Below are the code and all the weights of a small trained network. Each question names an input and a target symbol and asks about switching units off, where a switched-off unit gives its printed mean instead of its output.

import numpy as np


def w(rows, s, z=0):
    codes = np.array(rows[::2]) - 128.0
    scale = np.full(codes.shape[1], s)
    scale[-1] = z or s
    return codes * scale


def norm(h):
    return h / np.sqrt((h * h).mean(-1, keepdims=True) + 1e-5)


def f(y):
    return np.maximum(y, 0)


def softmax(a):
    e = np.exp(a - a.max(-1, keepdims=True))
    return e / e.sum(-1, keepdims=True)


def log_softmax(a):
    a = a - a.max(-1, keepdims=True)
    return a - np.log(np.exp(a).sum(-1, keepdims=True))


def net(x, mask):
    ids = ['γζηξπψ'.index(c) for c in x.split()]
    T = len(ids)
    res = E[ids] + P[:T]
    r = norm(res)
    for j in range(2):
        rows = slice(4 * j, 4 * j + 4)
        q, k, v = (r @ M[0][rows].T for M in (Q, K, V))
        z = softmax(np.where(np.tri(T) > 0, q @ k.T / 4**0.5, -1e9)) @ v
        o = O[0][rows]
        res = res + np.where(mask[j], z, o[:, -1]) @ o[:, :-1]
    y = f(norm(res) @ A[0][:, :-1].T + A[0][:, -1])
    res = res + np.where(mask[2:14], y, B[0][:, -1]) @ B[0][:, :-1]
    return log_softmax(norm(res)[-1] @ U[:, :-1].T + U[:, -1])


Q, K, V, O, A, B = {}, {}, {}, {}, {}, {}
E = w([
[62,206,156,132,127,142,120,130,204,118,98],'γ',
[83,121,114,77,135,86,134,7,147,88,169],'ζ',
[78,35,176,131,144,131,103,128,181,107,70],'η',
[126,72,133,126,184,184,110,160,195,193,88],'ξ',
[181,120,160,198,197,189,173,131,95,103,131],'π',
[161,120,120,6,44,173,102,157,84,132,144],'ψ',
],0.011)
P = w([
[180,102,14,195,19,117,196,139,254,64,125],'0',
[155,129,65,160,78,69,179,158,159,123,78],'1',
[161,119,126,156,94,86,161,148,181,136,101],'2',
[147,133,147,154,107,97,153,130,163,134,101],'3',
[137,137,168,152,121,111,140,109,151,124,105],'4',
[132,153,132,151,148,136,111,105,118,135,91],'5',
[116,145,156,149,149,143,96,103,114,129,109],'6',
[107,145,153,151,156,146,67,109,102,135,123],'7',
[109,154,196,152,154,131,55,119,111,153,152],'8',
[96,161,201,143,172,130,49,116,81,152,144],'9',
[103,173,199,147,198,133,39,104,54,169,127],'10',
],0.0073)
Q[0] = w([
[181,92,128,139,148,145,126,140,76,142,127],'head 0',
[91,52,238,180,254,175,99,75,171,119,125],'head 0',
[58,193,165,150,173,87,107,61,107,134,90],'head 0',
[155,119,121,106,48,55,179,166,38,131,208],'head 0',
[97,139,244,185,205,176,57,150,138,163,50],'head 1',
[144,80,184,111,217,106,83,94,116,113,190],'head 1',
[89,122,154,151,215,163,77,99,159,150,113],'head 1',
[194,80,128,168,137,198,160,186,99,167,105],'head 1',
],0.0071)
K[0] = w([
[114,101,148,91,77,96,123,102,103,98,179],'head 0',
[80,122,170,130,143,214,3,143,13,180,205],'head 0',
[54,159,242,154,178,56,60,111,89,185,106],'head 0',
[108,95,26,123,79,113,141,123,182,87,107],'head 0',
[174,42,219,112,200,155,25,143,58,168,134],'head 1',
[121,135,165,136,169,180,32,66,163,84,177],'head 1',
[117,186,162,125,203,164,106,72,39,213,164],'head 1',
[153,224,139,239,109,217,138,233,129,145,92],'head 1',
],0.0055)
V[0] = w([
[135,182,188,113,112,179,110,164,98,110,131],'head 0',
[201,140,127,51,112,145,167,133,107,114,209],'head 0',
[128,71,165,92,102,186,124,162,73,126,37],'head 0',
[117,135,155,194,200,99,173,133,105,3,150],'head 0',
[124,128,106,47,186,145,69,125,89,165,136],'head 1',
[103,107,84,199,107,50,110,148,106,63,152],'head 1',
[133,104,70,128,88,116,169,184,162,104,104],'head 1',
[89,71,239,142,143,83,104,125,82,104,152],'head 1',
],0.0053)
O[0] = w([
[113,146,221,41,169,174,33,99,136,133,176,101],'head 0',
[78,71,199,162,71,180,80,151,101,81,76,3],'head 0',
[70,197,206,121,100,194,82,148,98,100,162,107],'head 0',
[233,96,151,119,116,83,154,178,169,112,191,167],'head 0',
[157,80,127,220,71,82,172,128,247,107,170,69],'head 1',
[100,165,122,86,179,174,118,199,149,155,161,115],'head 1',
[125,134,168,153,171,150,68,80,105,124,203,101],'head 1',
[150,142,2,154,99,135,183,165,154,109,134,148],'head 1',
],0.0057,0.0037)
A[0] = w([
[103,200,109,135,186,111,135,63,70,121,233,139],'neuron 0',
[180,145,106,57,73,89,123,103,117,102,144,250],'neuron 1',
[81,173,114,83,151,123,122,107,117,203,206,94],'neuron 2',
[73,108,99,162,94,70,154,89,62,64,80,137],'neuron 3',
[183,153,144,90,85,77,130,111,119,138,165,236],'neuron 4',
[126,168,203,79,6,177,1,184,56,125,63,166],'neuron 5',
[188,24,203,70,100,146,81,156,139,158,132,81],'neuron 6',
[114,186,168,118,199,88,71,159,88,121,156,83],'neuron 7',
[178,187,103,173,116,134,208,124,140,110,153,122],'neuron 8',
[85,143,192,137,110,185,88,140,130,147,95,82],'neuron 9',
[125,77,37,189,32,119,216,143,167,108,141,35],'neuron 10',
[108,58,164,227,130,102,110,71,126,138,100,110],'neuron 11',
],0.0063,0.002)
B[0] = w([
[159,107,138,166,103,163,130,147,117,74,168,252],'neuron 0',
[115,155,154,127,141,190,79,166,115,165,106,248],'neuron 1',
[154,85,170,98,82,113,147,127,85,130,159,217],'neuron 2',
[134,132,154,154,128,105,126,153,162,181,108,197],'neuron 3',
[70,150,138,121,106,182,82,144,87,125,87,223],'neuron 4',
[56,162,116,27,94,160,2,165,118,130,36,218],'neuron 5',
[153,111,140,154,114,118,174,181,64,40,137,185],'neuron 6',
[150,69,116,102,134,122,131,89,150,125,117,181],'neuron 7',
[158,87,129,165,143,83,102,178,120,91,85,214],'neuron 8',
[148,158,103,59,109,76,182,152,95,94,108,190],'neuron 9',
[126,144,84,106,188,106,191,115,167,162,93,201],'neuron 10',
[140,137,125,164,121,170,95,125,96,149,209,192],'neuron 11',
],0.0079,0.0047)
U = w([
[100,141,136,198,6,119,186,67,82,110,162,42],'γ',
[191,124,184,20,144,133,149,15,132,124,239,2],'ζ',
[82,147,49,137,156,74,191,139,215,138,76,176],'η',
[86,111,169,255,126,200,63,85,149,239,210,224],'ξ',
[200,86,154,228,135,132,186,226,71,53,197,146],'π',
[50,165,127,108,73,208,64,193,70,121,85,211],'ψ',
],0.0051,0.00096)

Each question gives the input, a string of symbols that net reads in full, and the target symbol t.
The units are the heads (4 rows each of Q, K, V and O) and the neurons (one row each of A and B). Each row of codes is followed by its name. A weight is (code - 128) times the scale printed after its matrix; where a second scale follows, it is the last column's (O, A, B and U).
mask holds one flag per unit, heads first, then neurons. A switched-off unit (its flag False) gives its mean, the last column of its rows in O or B, instead of its output. The means were averaged over made-up inputs and are rounded, as every weight is.
A unit's drop is (log p(t) with every unit on - log p(t) with that unit switched off) / (log p(t) with every unit on - log p(t) with every unit switched off).
The circuit of an input: a set's keep is (log p(t) with only the set's units on - log p(t) with every unit switched off) / (log p(t) with every unit on - log p(t) with every unit switched off). Starting from the 12 units with the biggest drops (on a tie, the unit counted first), units are removed one at a time, each time the one whose removal leaves the highest keep (on an exact tie, the one counted first), for as long as the keep stays at least 0.8.
units of the circuit, in order: the units of the circuit, biggest drop first
most important unit: the unit with the biggest drop
top k neurons: the k neurons with the biggest drops, biggest first
heads that matter: for each layer, one digit per head in row order, 1 if its drop is at least 0.15 and else 0, layers parted by /
input γ η ζ γ ζ ζ ζ π ζ, target ψ: most important unit : neuron 4
input γ ψ π ζ η, target π: units of the circuit, in order : (neuron 6; neuron 5)
input ξ γ ζ ζ η γ ξ γ η, target ξ: top 2 neurons : (neuron 11; neuron 9)
input γ ζ π ξ ζ ξ ζ, target γ: top 3 neurons : (neuron 0; neuron 5; neuron 2)
input ζ ζ η ζ γ π ξ ξ, target π: heads that matter : 01
input γ π π ξ, target π: units of the circuit, in order : (neuron 6; head 0)
input π ζ π π π ζ ξ ζ, target γ: heads that matter : 11
input γ η η π η π ξ ζ ζ η, target η: units of the circuit, in order : (head 1; neuron 10)
input ζ η ζ γ ζ γ ζ ζ η ζ, target π: units of the circuit, in order : (neuron 0; neuron 5)
input γ ζ ξ π γ π η, target π: units of the circuit, in order : (neuron 6; head 0)
input ξ ζ ψ ζ ζ γ, target ζ: heads that matter : 10
input ζ γ ξ, target ξ: heads that matter : 11
input ζ ζ γ ψ ζ ψ ζ, target ξ: heads that matter : 10
input γ ψ γ, target ξ: most important unit : head 1
input ξ γ ξ γ ξ γ, target γ: heads that matter : 01
input π ζ γ ζ ζ η γ ζ ψ ζ, target ξ: heads that matter : 11
input γ ξ ζ π ζ ψ π, target ψ: heads that matter : 10
input ψ γ ξ ζ γ ψ γ, target ξ: heads that matter : 01
input ψ ξ η η γ γ ξ ζ γ, target η: top 2 neurons : (neuron 11; neuron 1)
input ζ ξ π ζ ξ γ η ζ ξ ξ ξ, target ξ: most important unit : head 1
